Below are the code and all the weights of a small trained network. Each question names an input and a class and asks about switching units off, where a switched-off unit gives its printed mean instead of its output.

import numpy as np


def w(rows, s, z=0):
    codes = np.array(rows[::2]) - 128.0
    scale = np.full(codes.shape[1], s)
    scale[-1] = z or s
    return codes * scale


def f(y):
    return np.maximum(y, 0)


def log_softmax(a):
    a = a - a.max(-1, keepdims=True)
    return a - np.log(np.exp(a).sum(-1, keepdims=True))


def net(x, mask):
    res = np.array(x, float).reshape(1, 5) / 4 @ E
    y = f(res @ A[0][:, :-1].T + A[0][:, -1])
    res = res + np.where(mask, y, B[0][:, -1]) @ B[0][:, :-1]
    return log_softmax(res[-1] @ U[:, :-1].T + U[:, -1])


A, B = {}, {}
E = w([
[160,103,126,81],'x0',
[103,127,119,137],'x1',
[84,143,122,167],'x2',
[92,66,251,196],'x3',
[179,71,47,162],'x4',
],0.014)
A[0] = w([
[36,113,137,191,149],'n1',
[154,69,111,163,21],'n2',
[125,16,198,175,132],'n3',
[185,29,85,226,78],'n4',
[158,162,110,83,134],'n5',
[106,45,182,147,125],'n6',
[106,10,224,166,94],'n7',
[125,66,170,154,122],'n8',
[81,186,50,70,207],'n9',
[181,38,94,212,7],'n10',
[59,175,239,45,44],'n11',
],0.011,0.0018)
B[0] = w([
[170,99,90,52,196],'n1',
[9,205,99,121,166],'n2',
[187,168,85,154,234],'n3',
[44,132,208,56,215],'n4',
[124,156,151,220,174],'n5',
[211,128,135,144,204],'n6',
[149,190,56,165,249],'n7',
[163,131,76,155,188],'n8',
[185,102,77,158,207],'n9',
[86,58,227,102,201],'n10',
[26,61,174,79,213],'n11',
],0.011,0.016)
U = w([
[200,190,1,160,7],'0',
[9,68,142,56,249],'1',
],0.0088,0.00018)

Each question gives the input, the list of numbers given to net, and the class t.
The units are the neurons (one row each of A and B). Each row of codes is followed by its name. A weight is (code - 128) times the scale printed after its matrix; where a second scale follows, it is the last column's (A, B and U).
mask holds one flag per neuron, in row order. A switched-off neuron (its flag False) gives its mean, the last column of its row in B, instead of its output. The means were averaged over made-up inputs and are rounded, as every weight is.
A unit's drop is (log p(t) with every unit on - log p(t) with that unit switched off) / (log p(t) with every unit on - log p(t) with every unit switched off).
unit that matters most: the unit with the biggest drop
k most important neurons: the k neurons with the biggest drops, biggest first
drop when u is switched off: that unit's drop, to one decimal
input [-8,-6,-7,-4,-6], class 1: unit that matters most	n11
input [-3,6,7,-7,8], class 1: 2 most important neurons	(n4 n7)
input [3,5,-8,6,5], class 0: 2 most important neurons	(n3 n7)
input [2,5,-6,3,6], class 1: 2 most important neurons	(n4 n10)
input [0,-2,8,7,6], class 0: 4 most important neurons	(n7 n3 n11 n6)
input [8,-7,5,8,-8], class 0: 4 most important neurons	(n7 n3 n6 n4)
input [2,7,-5,8,-8], class 0: 4 most important neurons	(n7 n3 n6 n4)
input [0,1,-4,3,7], class 1: drop when n4 is switched off	0.1
input [-7,2,0,-1,-3], class 1: drop when n7 is switched off	0.8
input [-5,-1,3,3,5], class 1: drop when n10 is switched off	0.5
input [0,-5,-2,3,5], class 1: drop when n10 is switched off	0.5
